In the rows, 128 means zero.
Each row of numbers stands for one thing and depends on some of the facts below. Use the named rows to name the rest.

How the things are related:
q11 Δ 68; q111 Δ 68; q113 Δ 68; q117 Δ 68; q121 Δ 68; q124 Δ 68
q133 Δ 68; q135 Δ 68; q138 Δ 68; q139 Δ 68; q14 Δ 68; q145 Δ 965
q146 Δ 68; q149 Δ 68; q152 Δ 68; q158 Δ 68; q166 Δ 965; q171 Δ 965
q18 Δ 68; q188 Δ 68; q190 Δ 68; q191 Δ 965; q193 Δ 68; q194 Δ 68
q195 Δ 68; q198 Δ 68; q199 Δ 68; q200 Δ 68; q203 Δ 68; q213 Δ 68
q218 Δ 68; q223 Δ 68; q226 Δ 68; q230 Δ 965; q238 Δ 68; q252 Δ 965
q258 Δ 965; q264 Δ 68; q268 Δ 965; q280 Δ 68; q283 Δ 68; q284 Δ 965
q29 Δ 68; q292 Δ 68; q296 Δ 68; q30 Δ 965; q315 Δ 68; q319 Δ 68
q320 Δ 965; q331 Δ 68; q351 Δ 965; q353 Δ 68; q359 Δ 68; q373 Δ 68
q377 Δ 68; q382 Δ 68; q384 Δ 68; q389 Δ 68; q395 Δ 965; q398 Δ 965
q402 Δ 68; q406 Δ 68; q410 Δ 68; q412 Δ 965; q419 Δ 68; q427 Δ 68
q428 Δ 68; q44 Δ 68; q445 Δ 68; q446 Δ 68; q454 Δ 68; q463 Δ 68
q467 Δ 68; q471 Δ 68; q478 Δ 965; q488 Δ 68; q505 Δ 965; q510 Δ 68
q511 Δ 68; q512 Δ 68; q519 Δ 965; q524 Δ 965; q537 Δ 68; q54 Δ 965
q545 Δ 68; q552 Δ 68; q559 Δ 68; q56 Δ 68; q563 Δ 68; q565 Δ 68
q566 Δ 68; q567 Δ 68; q57 Δ 68; q570 Δ 965; q575 Δ 965; q58 Δ 68
q581 Δ 68; q582 Δ 965; q586 Δ 68; q589 Δ 68; q60 Δ 68; q602 Δ 965
q603 Δ 68; q608 Δ 68; q61 Δ 68; q619 Δ 965; q624 Δ 68; q627 Δ 68
q629 Δ 68; q633 Δ 965; q635 Δ 68; q638 Δ 68; q64 Δ 68; q640 Δ 965
q643 Δ 68; q646 Δ 68; q647 Δ 965; q651 Δ 965; q655 Δ 68; q673 Δ 68
q674 Δ 965; q677 Δ 68; q678 Δ 68; q69 Δ 68; q696 Δ 68; q698 Δ 68
q70 Δ 68; q703 Δ 965; q705 Δ 68; q717 Δ 965; q721 Δ 68; q73 Δ 68
q736 Δ 965; q740 Δ 68; q742 Δ 68; q746 Δ 68; q747 Δ 965; q75 Δ 965
q752 Δ 965; q761 Δ 68; q769 Δ 68; q770 Δ 68; q771 Δ 965; q773 Δ 68
q779 Δ 965; q78 Δ 68; q781 Δ 965; q789 Δ 965; q798 Δ 965; q799 Δ 68
q804 Δ 68; q805 Δ 68; q809 Δ 68; q814 Δ 965; q815 Δ 68; q817 Δ 68
q825 Δ 965; q831 Δ 68; q834 Δ 68; q839 Δ 965; q840 Δ 68; q843 Δ 68
q852 Δ 68; q86 Δ 68; q871 Δ 965; q874 Δ 68; q875 Δ 68; q878 Δ 965
q879 Δ 965; q882 Δ 68; q884 Δ 965; q902 Δ 68; q907 Δ 68; q910 Δ 68
q915 Δ 68; q920 Δ 68; q921 Δ 68; q926 Δ 68; q939 Δ 965; q941 Δ 965
q951 Δ 68; q953 Δ 965; q960 Δ 68; q965 Δ 68; q966 Δ 68; q974 Δ 68
q979 Δ 68; q984 Δ 68; q985 Δ 68; q99 Δ 68; q990 Δ 68; q994 Δ 965
q996 Δ 68; q111 λ q589; q111 λ q56; q111 λ q193; q124 λ q44; q124 λ q638
q139 λ q627; q145 λ q696; q146 λ q871; q146 λ q629; q149 λ q463; q149 λ q75
q166 λ q990; q171 λ q195; q171 λ q915; q18 λ q902; q18 λ q831; q190 λ q953
q190 λ q638; q194 λ q703; q198 λ q545; q198 λ q589; q199 λ q223; q218 λ q809
q218 λ q296; q252 λ q575; q252 λ q907; q252 λ q736; q258 λ q280; q258 λ q696
q268 λ q629; q284 λ q705; q292 λ q773; q292 λ q831; q315 λ q113; q315 λ q878
q377 λ q545; q377 λ q990; q377 λ q56; q382 λ q454; q382 λ q384; q406 λ q203
q406 λ q488; q406 λ q373; q410 λ q158; q410 λ q57; q427 λ q575; q427 λ q815
q427 λ q920; q445 λ q781; q446 λ q158; q446 λ q804; q471 λ q717; q471 λ q655
q471 λ q428; q478 λ q874; q478 λ q646; q478 λ q359; q511 λ q673; q511 λ q736
q519 λ q871; q519 λ q640; q519 λ q705; q519 λ q428; q524 λ q761; q524 λ q646
q524 λ q804; q559 λ q769; q559 λ q910; q559 λ q428; q566 λ q117; q567 λ q398
q567 λ q419; q570 λ q203; q570 λ q213; q581 λ q809; q581 λ q61; q581 λ q200
q582 λ q771; q582 λ q910; q582 λ q696; q586 λ q121; q60 λ q994; q602 λ q61
q602 λ q815; q602 λ q384; q608 λ q319; q635 λ q781; q64 λ q70; q651 λ q752
q651 λ q703; q651 λ q133; q651 λ q655; q674 λ q677; q674 λ q319; q678 λ q627
q678 λ q54; q678 λ q99; q69 λ q113; q69 λ q834; q73 λ q226; q73 λ q138
q770 λ q619; q779 λ q152; q779 λ q264; q78 λ q57; q78 λ q769; q798 λ q188
q798 λ q629; q798 λ q773; q798 λ q698; q798 λ q331; q799 λ q953; q799 λ q603
q805 λ q467; q805 λ q75; q805 λ q319; q814 λ q696; q817 λ q398; q817 λ q742
q817 λ q351; q825 λ q264; q825 λ q280; q839 λ q545; q839 λ q133; q839 λ q230
q843 λ q673; q843 λ q331; q843 λ q831; q86 λ q70; q86 λ q633; q86 λ q979
q875 λ q99; q875 λ q655; q882 λ q30; q882 λ q673; q882 λ q773; q921 λ q467
q921 λ q56; q921 λ q907; q921 λ q736; q921 λ q840; q926 λ q677; q926 λ q721
q939 λ q746; q939 λ q283; q939 λ q193; q939 λ q223; q941 λ q703; q941 λ q740
q941 λ q203; q941 λ q158; q960 λ q874; q960 λ q721; q966 λ q545; q966 λ q884
q974 λ q467; q984 λ q454; q984 λ q878; q985 λ q117; q11 Ψ q218; q111 Ψ q113
q117 Ψ q296; q121 Ψ q18; q124 Ψ q454; q135 Ψ q203; q138 Ψ q280; q139 Ψ q985
q14 Ψ q252; q149 Ψ q974; q152 Ψ q57; q166 Ψ q188; q171 Ψ q624; q188 Ψ q852
q191 Ψ q200; q195 Ψ q651; q198 Ψ q111; q199 Ψ q677; q213 Ψ q979; q223 Ψ q389
q226 Ψ q884; q230 Ψ q398; q238 Ψ q377; q252 Ψ q570; q268 Ψ q395; q280 Ψ q746
q283 Ψ q138; q29 Ψ q552; q292 Ψ q960; q296 Ψ q840; q315 Ψ q145; q331 Ψ q640
q351 Ψ q843; q377 Ψ q567; q382 Ψ q951; q384 Ψ q193; q389 Ψ q149; q395 Ψ q353
q412 Ψ q603; q427 Ψ q814; q428 Ψ q752; q445 Ψ q789; q454 Ψ q874; q467 Ψ q996
q478 Ψ q871; q488 Ψ q428; q505 Ψ q190; q510 Ψ q319; q512 Ψ q382; q54 Ψ q238
q545 Ψ q292; q552 Ψ q14; q56 Ψ q926; q563 Ψ q674; q567 Ψ q69; q57 Ψ q619
q570 Ψ q875; q575 Ψ q804; q58 Ψ q56; q581 Ψ q698; q582 Ψ q446; q586 Ψ q510
q589 Ψ q647; q60 Ψ q627; q608 Ψ q78; q624 Ψ q505; q627 Ψ q11; q629 Ψ q779
q633 Ψ q537; q64 Ψ q463; q640 Ψ q817; q643 Ψ q565; q647 Ψ q761; q655 Ψ q402
q674 Ψ q195; q677 Ψ q427; q678 Ψ q384; q698 Ψ q373; q705 Ψ q582; q717 Ψ q512
q721 Ψ q878; q73 Ψ q769; q740 Ψ q73; q746 Ψ q703; q747 Ψ q589; q75 Ψ q158
q761 Ψ q199; q769 Ψ q121; q770 Ψ q990; q771 Ψ q124; q773 Ψ q920; q779 Ψ q839
q78 Ψ q213; q789 Ψ q717; q798 Ψ q815; q799 Ψ q907; q804 Ψ q635; q809 Ψ q643
q815 Ψ q64; q817 Ψ q742; q825 Ψ q194; q831 Ψ q696; q839 Ψ q799; q840 Ψ q563
q852 Ψ q771; q86 Ψ q545; q871 Ψ q171; q874 Ψ q70; q875 Ψ q331; q879 Ψ q478
q884 Ψ q798; q910 Ψ q879; q915 Ψ q152; q921 Ψ q721; q926 Ψ q740; q941 Ψ q910
q951 Ψ q86; q965 Ψ q258; q985 Ψ q58; q990 Ψ q809; q996 Ψ q320

Some rows with their names:
q960: [156 106 145 151 120 147  96 111 155 149 122  80 101 147 111 131 127  94
 104 114 111 134 117 145 199 157 135 128 143]
q86: [149 132 159 170 146  90 136 101 141 199 165 161 147 120 151 121 132  87
 123 118 102  89 157 142 153 199 132  95 178]
q70: [167 107 127 135 159 167  94 121 134 141 108 107 118 157 122 117 132 103
 105  91 140 140 118 123 160 118 172 152 118]
q64: [128 118 156 139 134 118 120  95 119 160 109 160 124 128 132 149 124 129
 123 104 123 132 118 132 137 150 150 106 156]
q809: [145 127 147 126 162 116 108 109 128 168 109 174 131 143 146 152 131 116
 140  90 141 117 118 129  91 119 171 121 144]
q990: [140 142 131 145 117 121  87 105 125 152 110 166 142 134 170 144 155 130
 103  70 152 150 139 125 101 138 140 111 144]
q198: [126 133 131 141 102  89 100 107 121 155  97 170 137 130 143 149 155 126
  88  96 147 154 130 145 140 156 115  91 156]
q395: [ 75 160 110  79  91 110 204 182 123  61 181 113 126  96 124 103 108 161
 184 196 108  93 137 114  67 125  85 152 119]
q575: [ 89 164  96  64  82 109 182 172 136  62 170 119 128 112 144 101 122 150
 185 189 124  76 158 115  32 100  89 163 106]
q953: [106 151  80  70 111 157 186 198 129  47 180  64 115 122 106  72 106 133
 155 203 118 102 140 107  95 100 103 195  90]
q351: [ 81 167 105  73 103 127 198 185 118  64 182 106 126  98 130  97 105 158
 182 188 115  95 139 109  53 126  92 166 116]
q511: [161  86 122 145 117 133  90  86 151 146  87 115 127 155 116 131 156 112
  89 137 125 117 142 149 190 112 117 121 123]
q996: [137 121 153 149 140 124 113  99 124 158 105 159 126 130 140 150 130 128
 127  99 131 132 123 130 125 143 150 107 147]
q926: [101 126 127 165 100 129 124  60 106 174 135  96  80 130 148 224 137  88
 105 130 161 117  71 130 119 159 148  56 154]
q635: [154 101 128 134 143 143 104 112 129 146 107 110 115 151 101 125 132 101
  88 118 128 138 118 141 193 128 145 135 134]
q226: [142 128 154 149 146 131 109 102 124 163 114 155 130 128 149 144 128 126
 126  92 132 135 121 126 111 140 159 119 145]
q705: [146 125 147 175 165 140 113 100 113 154 119 164 154 114 146 139 132 145
 123  94 144 151 130 108 121 122 150 108 123]
q746: [137 137 134 142 121 122  95 101 118 153 109 165 135 131 160 142 145 125
 106  79 145 142 135 122 111 147 141 116 149]

Name these rows:
No name comes twice in this set of rows, the named rows included.
[ 97 181  94 129 125  95 206 209 136  88 237 121 167  76 145  70 120 147
 181 190 111  98 175  97  70 144  66 145 105] | q717
[146 108 107 134 114 116  85 120 132 143  97 122 128 153 113 125 156  98
  71 108 143 156 131 153 196 135 117 122 131] | q966
[169 116 111 155 172 151  83 137 130 141 117 118 139 145 119 120 136 110
  92  94 150 163 118 125 165 109 149 136 106] | q99
[161 114 124 136 128 171  85 105 143 137 105  96 111 156 133 125 139 101
  91  97 135 135 127 134 164 132 151 144 125] | q463
[145  98 119 163 153 125 103 131 119 151 110 122 135 140  92 122 136 112
  87 126 138 171 111 139 213 123 121 110 118] | q471
[148 108 137 163 149 124  97 134 146 148 120  99 119 142  97 138 128 107
 104 110 123 166 100 147 208 127 128 116 122] | q410
[131 132 148 150 159 158 124  98  96 153 118 166 144 114 148 135 118 136
 111  87 140 150 126 105 115 153 170 119 143] | q280
[152 103 126 132  94 142  93  96 145 137  95  96 105 153 122 134 147 100
  87 118 121 131 134 150 196 152 124 125 142] | q805
[142 139 164 169 149 132  94 124 145 158 126 123 126 125 151 159 124 126
 149  68 127 153 103 123 116 131 155 108 136] | q804
[158 105 117 130 100 146  84  98 142 136  96 101 116 157 123 129 149  99
  81 111 132 128 135 147 178 139 126 131 133] | q974

The same things again, as new rows of numbers:
Known rows:
q882: [152 100 132 143 127 106 114 111 153 127 137 142 109 128]
q843: [154  97 132 145 125 104 114 105 156 125 137 145 106 128]
q773: [143  83 134 134 126 123 130 106 139 135 139 130  99 131]
q190: [161 131 127 144 130 109  97 140 141 134 132 124 124 131]
q14: [133  34 122 140 136 136 137 116 124 137 134 117 132 110]
q603: [141 118 129 145 118 114 107 108 136 139 141 119 120 131]
q567: [148 114 132 138 148 124 124 149 138 136 134 130 116 124]
q839: [ 85 212 107  73  75 151 167 185 123 120 130 141 129 103]
q985: [172 126 125 130 151 120 123 166 145 143 136 124  97 105]
q677: [134 119 142 123 154 130 130 120 119 140 154 132 122 136]
q825: [117 209 107  70  80 142 182 177 137 116 139 122 133 110]
q121: [133 107 123 137 134 118 130 136 135 144 143 120  87 119]
q941: [ 96 225  99  89  91 135 217 176 118 114 126 124 131 128]
q878: [123 224 103  76  57 137 164 128 126 120 143 112 136 113]
q965: [135 103 132 137 132 127 124 121 131 140 139 121 111 129]
q75: [103 206 102  72  78 152 174 141 120 118 147 115 123 115]
q218: [154 131 129 148 132 109 104 134 144 134 137 127 126 125]
q292: [147 106 140 150 136 132 135 114 168 127 130 140  93 125]

Name these rows:
No name comes twice in this set of rows, the named rows included.
[140 115 130 143 152 122 144 153 136 136 132 129 117 128] | q78
[120 102 127 139 147 135 110 123 128 136 148 122 105 131] | q467
[120  78 140 137 104 109 115 156 162 138 153 105 132 140] | q696
[146  82 129 127 131 131 114 151 126 138 130 113 101 150] | q910
[103 243 101  92  72 123 185 158 127 115 133 126 144 116] | q651
[139   4 120 141 134 135 143 101 128 134 132 120 132 105] | q331
[122 110 132 140 137 127 103 158 136 137 132 141 115 118] | q111
[135 128 110 140 162 108 128 174 146 141 150 122  66 103] | q926
[101 188 113  74  54 125 171 201 162 114 151 109 152 119] | q145
[104 194 111  74  55 126 170 195 158 114 150 110 150 117] | q258
[134 119 147 119 147 127 145 120 118 143 149 138 124 137] | q761
[138 105 142 125 140 129 139 119 126 141 144 133 113 132] | q188
[127 117 129 147 117 113 110 115 132 139 138 122 119 131] | q133
[135 155 142 167 143 155 130 136 172 134 126 120 106 121] | q86
[101 205 106  71  66 150 178 145 120 121 140 119 123 113] | q230

